Below is a small trained network, with its code and all its weights. Each question gives an input and a class and asks what happens when units are switched off, that is, made to give their printed mean instead of their output.

import numpy as np


def w(rows, s, z=0):
    codes = np.array(rows[::2]) - 128.0
    scale = np.full(codes.shape[1], s)
    scale[-1] = z or s
    return codes * scale


def f(y):
    return np.maximum(y, 0)


def log_softmax(a):
    a = a - a.max(-1, keepdims=True)
    return a - np.log(np.exp(a).sum(-1, keepdims=True))


def net(x, mask):
    res = np.array(x, float).reshape(1, 8) / 4 @ E
    y = f(res @ A[0][:, :-1].T + A[0][:, -1])
    res = res + np.where(mask, y, B[0][:, -1]) @ B[0][:, :-1]
    return log_softmax(res[-1] @ U[:, :-1].T + U[:, -1])


A, B = {}, {}
E = w([
[75,39,222,157,101],'x0',
[124,73,74,188,77],'x1',
[184,91,93,70,17],'x2',
[127,217,75,209,88],'x3',
[195,137,143,80,129],'x4',
[204,206,253,139,69],'x5',
[220,89,87,230,159],'x6',
[116,115,151,146,214],'x7',
],0.0073)
A[0] = w([
[97,132,118,112,128,87],'n1',
[116,89,194,88,57,54],'n2',
[72,166,129,176,98,205],'n3',
[95,49,81,111,120,64],'n4',
[207,77,86,96,111,166],'n5',
[105,100,135,206,136,124],'n6',
[150,82,142,128,144,171],'n7',
[228,166,126,184,73,149],'n8',
[162,163,206,115,137,14],'n9',
[115,76,10,155,94,125],'n10',
[92,174,151,129,152,188],'n11',
[113,168,90,80,196,130],'n12',
[187,56,138,109,149,229],'n13',
[92,109,122,211,123,129],'n14',
[166,133,158,134,130,71],'n15',
[111,94,28,136,98,92],'n16',
[154,46,133,136,158,228],'n17',
[82,203,112,93,111,145],'n18',
[53,170,124,139,143,167],'n19',
[186,181,166,142,86,93],'n20',
[159,125,152,133,77,138],'n21',
[85,81,187,69,52,87],'n22',
[112,181,156,133,111,135],'n23',
[93,88,203,66,83,53],'n24',
[107,129,160,65,129,134],'n25',
[98,91,155,198,150,199],'n26',
[33,172,121,151,131,253],'n27',
[171,146,130,180,97,157],'n28',
[132,85,106,122,139,84],'n29',
],0.011,0.0041)
B[0] = w([
[96,117,109,144,114,149],'n1',
[41,177,98,62,198,213],'n2',
[154,81,153,111,80,220],'n3',
[211,130,82,197,105,196],'n4',
[125,185,124,196,158,210],'n5',
[82,67,164,157,89,199],'n6',
[107,126,166,173,142,175],'n7',
[187,193,82,121,96,252],'n8',
[135,164,56,147,119,195],'n9',
[73,141,1,152,90,250],'n10',
[121,81,158,142,154,208],'n11',
[50,116,163,109,176,207],'n12',
[112,117,161,232,137,213],'n13',
[82,53,151,162,81,209],'n14',
[142,131,117,152,115,156],'n15',
[83,146,59,131,132,219],'n16',
[115,74,173,221,134,217],'n17',
[146,42,171,153,138,211],'n18',
[101,69,153,122,141,213],'n19',
[207,183,115,148,121,212],'n20',
[132,179,113,110,137,184],'n21',
[52,156,115,71,194,236],'n22',
[173,106,136,162,105,189],'n23',
[42,146,99,116,201,229],'n24',
[78,87,119,155,159,206],'n25',
[75,100,213,167,112,225],'n26',
[115,52,207,147,132,254],'n27',
[137,147,97,99,65,202],'n28',
[144,140,130,180,138,156],'n29',
],0.008)
U = w([
[136,150,114,159,177,117],'0',
[126,138,146,112,77,1],'1',
[128,65,177,179,117,232],'2',
[138,143,43,145,98,123],'3',
[181,108,144,108,106,25],'4',
[100,124,153,96,193,135],'5',
[251,177,152,143,85,125],'6',
],0.013,0.0049)

Each question gives the input, the list of numbers given to net, and the class t.
The units are the neurons (one row each of A and B). Each row of codes is followed by its name. A weight is (code - 128) times the scale printed after its matrix; where a second scale follows, it is the last column's (A, B and U).
mask holds one flag per neuron, in row order. A switched-off neuron (its flag False) gives its mean, the last column of its row in B, instead of its output. The means were averaged over made-up inputs and are rounded, as every weight is.
A unit's drop is (log p(t) with every unit on - log p(t) with that unit switched off) / (log p(t) with every unit on - log p(t) with every unit switched off).
The circuit of an input: a set's keep is (log p(t) with only the set's units on - log p(t) with every unit switched off) / (log p(t) with every unit on - log p(t) with every unit switched off). Starting from the 12 units with the biggest drops (on a tie, the unit counted first), units are removed one at a time, each time the one whose removal leaves the highest keep (on an exact tie, the one counted first), for as long as the keep stays at least 0.8.
units of the circuit, in order: the units of the circuit, biggest drop first
most important unit: the unit with the biggest drop
top k neurons: the k neurons with the biggest drops, biggest first
drop when u is switched off: that unit's drop, to one decimal
input [-2,0,1,8,-2,8,-8,7], class 6: most important unit : n20
input [8,0,8,2,7,7,1,-6], class 3: units of the circuit, in order : [n2; n8]
input [-2,-1,-7,7,-4,-2,6,-7], class 2: top 2 neurons : [n27; n14]
input [-8,-8,-4,8,-3,1,-2,-6], class 2: units of the circuit, in order : [n18; n27]
input [1,-3,5,-8,-3,7,2,-2], class 5: top 2 neurons : [n2; n22]
input [-6,2,8,-7,-2,-2,3,6], class 3: top 4 neurons : [n10; n27; n26; n16]
input [7,6,8,0,-3,-3,-4,3], class 3: top 2 neurons : [n10; n4]
input [0,8,7,-7,1,5,7,-5], class 3: top 2 neurons : [n10; n2]
input [0,-1,8,-7,-2,-5,-2,-2], class 3: top 2 neurons : [n4; n10]
input [5,3,6,8,-5,-7,8,1], class 3: top 2 neurons : [n10; n16]
input [-8,-5,-4,2,-3,8,-6,1], class 6: top 2 neurons : [n20; n9]
input [-5,0,0,4,-2,1,-6,-7], class 2: top 2 neurons : [n18; n27]
input [2,4,7,-5,7,-7,-4,-3], class 3: top 2 neurons : [n10; n4]
input [8,8,1,-5,8,0,5,-8], class 0: most important unit : n2
input [3,4,5,-1,-6,0,-8,-3], class 5: drop when n4 is switched off : 0.0
input [-3,4,8,2,2,3,-1,2], class 6: drop when n25 is switched off : 0.1
input [6,-3,7,1,-3,-6,7,-4], class 3: drop when n10 is switched off : 0.8
input [2,8,3,5,-2,5,-6,-3], class 1: drop when n9 is switched off : 0.2
